Below is a small trained network, with its code and all its weights. Each question gives an input and a target symbol and asks what happens when units are switched off, that is, made to give their printed mean instead of their output.

import numpy as np


def w(rows, s, z=0):
    codes = np.array(rows[::2]) - 128.0
    scale = np.full(codes.shape[1], s)
    scale[-1] = z or s
    return codes * scale


def f(y):
    return np.maximum(y, 0)


def softmax(a):
    e = np.exp(a - a.max(-1, keepdims=True))
    return e / e.sum(-1, keepdims=True)


def log_softmax(a):
    a = a - a.max(-1, keepdims=True)
    return a - np.log(np.exp(a).sum(-1, keepdims=True))


def net(x, mask):
    ids = ['Φαδεζημξπσψ'.index(c) for c in x.split()]
    T = len(ids)
    res = E[ids] + P[:T]
    u = 0
    for l in range(2):
        q, k, v = (res @ M[l].T for M in (Q, K, V))
        z = softmax(np.where(np.tri(T) > 0, q @ k.T / 2**0.5, -1e9)) @ v
        res = res + np.where(mask[u], z, O[l][:, -1]) @ O[l][:, :-1]
        u += 1
        y = f(res @ A[l][:, :-1].T + A[l][:, -1])
        res = res + np.where(mask[u : u + 16], y, B[l][:, -1]) @ B[l][:, :-1]
        u += 16
    return log_softmax(res[-1] @ U[:, :-1].T + U[:, -1])


Q, K, V, O, A, B = {}, {}, {}, {}, {}, {}
E = w([
[55,177,252],'Φ',
[188,113,158],'α',
[86,167,192],'δ',
[253,85,109],'ε',
[142,139,200],'ζ',
[177,117,184],'η',
[170,127,97],'μ',
[111,155,161],'ξ',
[124,145,229],'π',
[107,163,73],'σ',
[55,198,140],'ψ',
],0.0077)
P = w([
[112,164,24],'0',
[232,205,190],'1',
[222,57,106],'2',
[79,39,195],'3',
[154,247,225],'4',
[169,127,177],'5',
],0.011)
Q[0] = w([
[254,44,91],'L0H1',
[119,136,190],'L0H1',
],0.0053)
K[0] = w([
[255,5,123],'L0H1',
[102,191,149],'L0H1',
],0.0042)
V[0] = w([
[165,103,113],'L0H1',
[79,4,31],'L0H1',
],0.0032)
O[0] = w([
[156,154,151,141],'L0H1',
[128,103,2,6],'L0H1',
],0.0091,0.0018)
A[0] = w([
[21,165,99,142],'L0N1',
[209,72,14,110],'L0N2',
[35,107,29,64],'L0N3',
[144,215,111,200],'L0N4',
[2,161,20,87],'L0N5',
[106,177,32,155],'L0N6',
[76,148,227,67],'L0N7',
[205,178,147,80],'L0N8',
[102,170,19,167],'L0N9',
[161,187,163,101],'L0N10',
[139,5,129,108],'L0N11',
[55,106,128,85],'L0N12',
[48,112,123,248],'L0N13',
[132,165,94,253],'L0N14',
[78,82,149,108],'L0N15',
[34,82,133,77],'L0N16',
],0.0087,0.0066)
B[0] = w([
[80,129,187,156],'L0N1',
[181,91,120,180],'L0N2',
[63,96,2,142],'L0N3',
[119,141,175,253],'L0N4',
[28,100,90,157],'L0N5',
[120,85,173,166],'L0N6',
[171,119,35,211],'L0N7',
[55,203,133,203],'L0N8',
[148,28,160,172],'L0N9',
[138,165,116,209],'L0N10',
[72,140,64,170],'L0N11',
[191,135,134,134],'L0N12',
[116,85,188,211],'L0N13',
[173,122,190,253],'L0N14',
[121,98,95,145],'L0N15',
[143,133,77,140],'L0N16',
],0.0088,0.0057)
Q[1] = w([
[101,2,121],'L1H1',
[186,160,181],'L1H1',
],0.014)
K[1] = w([
[135,1,217],'L1H1',
[127,139,8],'L1H1',
],0.0075)
V[1] = w([
[1,145,173],'L1H1',
[140,73,38],'L1H1',
],0.013)
O[1] = w([
[159,128,6,159],'L1H1',
[34,149,139,2],'L1H1',
],0.013,0.0095)
A[1] = w([
[43,126,74,103],'L1N1',
[171,29,69,78],'L1N2',
[59,159,175,2],'L1N3',
[159,65,195,74],'L1N4',
[66,116,90,94],'L1N5',
[170,67,125,131],'L1N6',
[17,133,99,104],'L1N7',
[125,151,121,93],'L1N8',
[191,92,101,203],'L1N9',
[45,95,151,209],'L1N10',
[78,112,2,93],'L1N11',
[135,141,42,110],'L1N12',
[158,65,38,66],'L1N13',
[205,189,33,121],'L1N14',
[84,128,61,102],'L1N15',
[76,64,170,89],'L1N16',
],0.0097,0.0089)
B[1] = w([
[84,78,100,157],'L1N1',
[157,104,110,184],'L1N2',
[86,156,11,145],'L1N3',
[84,201,75,189],'L1N4',
[101,95,118,149],'L1N5',
[87,111,42,193],'L1N6',
[143,66,135,159],'L1N7',
[123,116,117,128],'L1N8',
[81,114,79,255],'L1N9',
[156,97,180,184],'L1N10',
[130,228,144,185],'L1N11',
[154,157,165,165],'L1N12',
[178,124,180,181],'L1N13',
[135,145,182,252],'L1N14',
[51,169,109,157],'L1N15',
[120,159,148,166],'L1N16',
],0.011,0.016)
U = w([
[195,154,169,105],'Φ',
[189,102,248,229],'α',
[92,160,100,117],'δ',
[80,172,175,2],'ε',
[138,75,89,132],'ζ',
[116,121,159,192],'η',
[135,56,155,197],'μ',
[90,129,78,131],'ξ',
[150,74,110,118],'π',
[62,134,86,114],'σ',
[77,182,97,74],'ψ',
],0.011,0.0044)

Each question gives the input, a string of symbols that net reads in full, and the target symbol t.
The units are the heads (2 rows each of Q, K, V and O) and the neurons (one row each of A and B). Each row of codes is followed by its name. A weight is (code - 128) times the scale printed after its matrix; where a second scale follows, it is the last column's (O, A, B and U).
mask holds one flag per unit, layer by layer, with each layer's heads first. A switched-off unit (its flag False) gives its mean, the last column of its rows in O or B, instead of its output. The means were averaged over made-up inputs and are rounded, as every weight is.
A unit's drop is (log p(t) with every unit on - log p(t) with that unit switched off) / (log p(t) with every unit on - log p(t) with every unit switched off).
The circuit of an input: a set's keep is (log p(t) with only the set's units on - log p(t) with every unit switched off) / (log p(t) with every unit on - log p(t) with every unit switched off). Starting from the 12 units with the biggest drops (on a tie, the unit counted first), units are removed one at a time, each time the one whose removal leaves the highest keep (on an exact tie, the one counted first), for as long as the keep stays at least 0.8.
circuit, biggest first: the units of the circuit, biggest drop first
unit that matters most: the unit with the biggest drop
top k neurons: the k neurons with the biggest drops, biggest first
k most important neurons of layer l: the k neurons of layer l with the biggest drops, biggest first
input ψ ζ ε Φ Φ ζ, target ε: top 2 neurons : (L0N11, L1N3)
input Φ η η π, target Φ: top 2 neurons : (L1N13, L0N9)
input μ σ μ α ζ ξ, target α: circuit, biggest first : (L1H1, L1N9)
input Φ α μ μ δ, target Φ: circuit, biggest first : (L0N7, L0N10, L1H1, L1N14)
input μ α η η Φ, target Φ: circuit, biggest first : (L0N7, L1H1, L0N10, L0N9)
input μ ε μ, target α: circuit, biggest first : (L1H1)
input μ Φ σ, target α: circuit, biggest first : (L1H1, L0N2, L1N9)
input ζ σ μ ψ π δ, target α: circuit, biggest first : (L1H1, L1N9)
input μ ε ε ζ σ, target Φ: top 4 neurons : (L0N10, L0N7, L0N2, L0N8)
input σ μ ξ ε, target σ: 2 most important neurons of layer 1 : (L1N1, L1N15)
input α μ μ ε Φ, target Φ: circuit, biggest first : (L0N7, L0N10, L1H1, L0N9)
input σ η π μ, target σ: top 3 neurons : (L0N9, L0N5, L1N1)
input ε Φ ε, target ε: circuit, biggest first : (L1H1, L1N4)
input σ σ α η, target σ: most important neuron of layer 1 : (L1N1)
input σ Φ ε ζ, target σ: top 4 neurons : (L0N9, L0N5, L1N1, L0N3)
input μ δ μ π, target μ: top 2 neurons : (L1N10, L0N5)
input μ ζ ε, target α: 3 most important neurons of layer 0 : (L0N3, L0N2, L0N8)
input α σ ξ μ, target α: 2 most important neurons of layer 0 : (L0N9, L0N2)
input μ μ ψ σ, target μ: 2 most important neurons of layer 1 : (L1N10, L1N7)
input μ μ η ζ, target μ: top 3 neurons : (L1N10, L0N5, L1N7)
input α ξ ψ ζ, target α: top 4 neurons : (L0N9, L1N9, L1N10, L0N2)
input π π μ μ σ σ, target α: 4 most important neurons of layer 0 : (L0N11, L0N4, L0N13, L0N7)
input σ π μ, target ψ: top 3 neurons : (L0N5, L0N9, L1N11)
input ε π η, target ε: top 2 neurons : (L1N3, L0N2)
input α ε Φ δ, target α: top 3 neurons : (L0N9, L1N9, L0N6)
input μ α μ Φ, target μ: 3 most important neurons of layer 1 : (L1N10, L1N7, L1N4)
input Φ ζ ζ, target ζ: unit that matters most : L1N11
input Φ η π ζ, target Φ: top 4 neurons : (L1N13, L0N9, L0N14, L0N1)
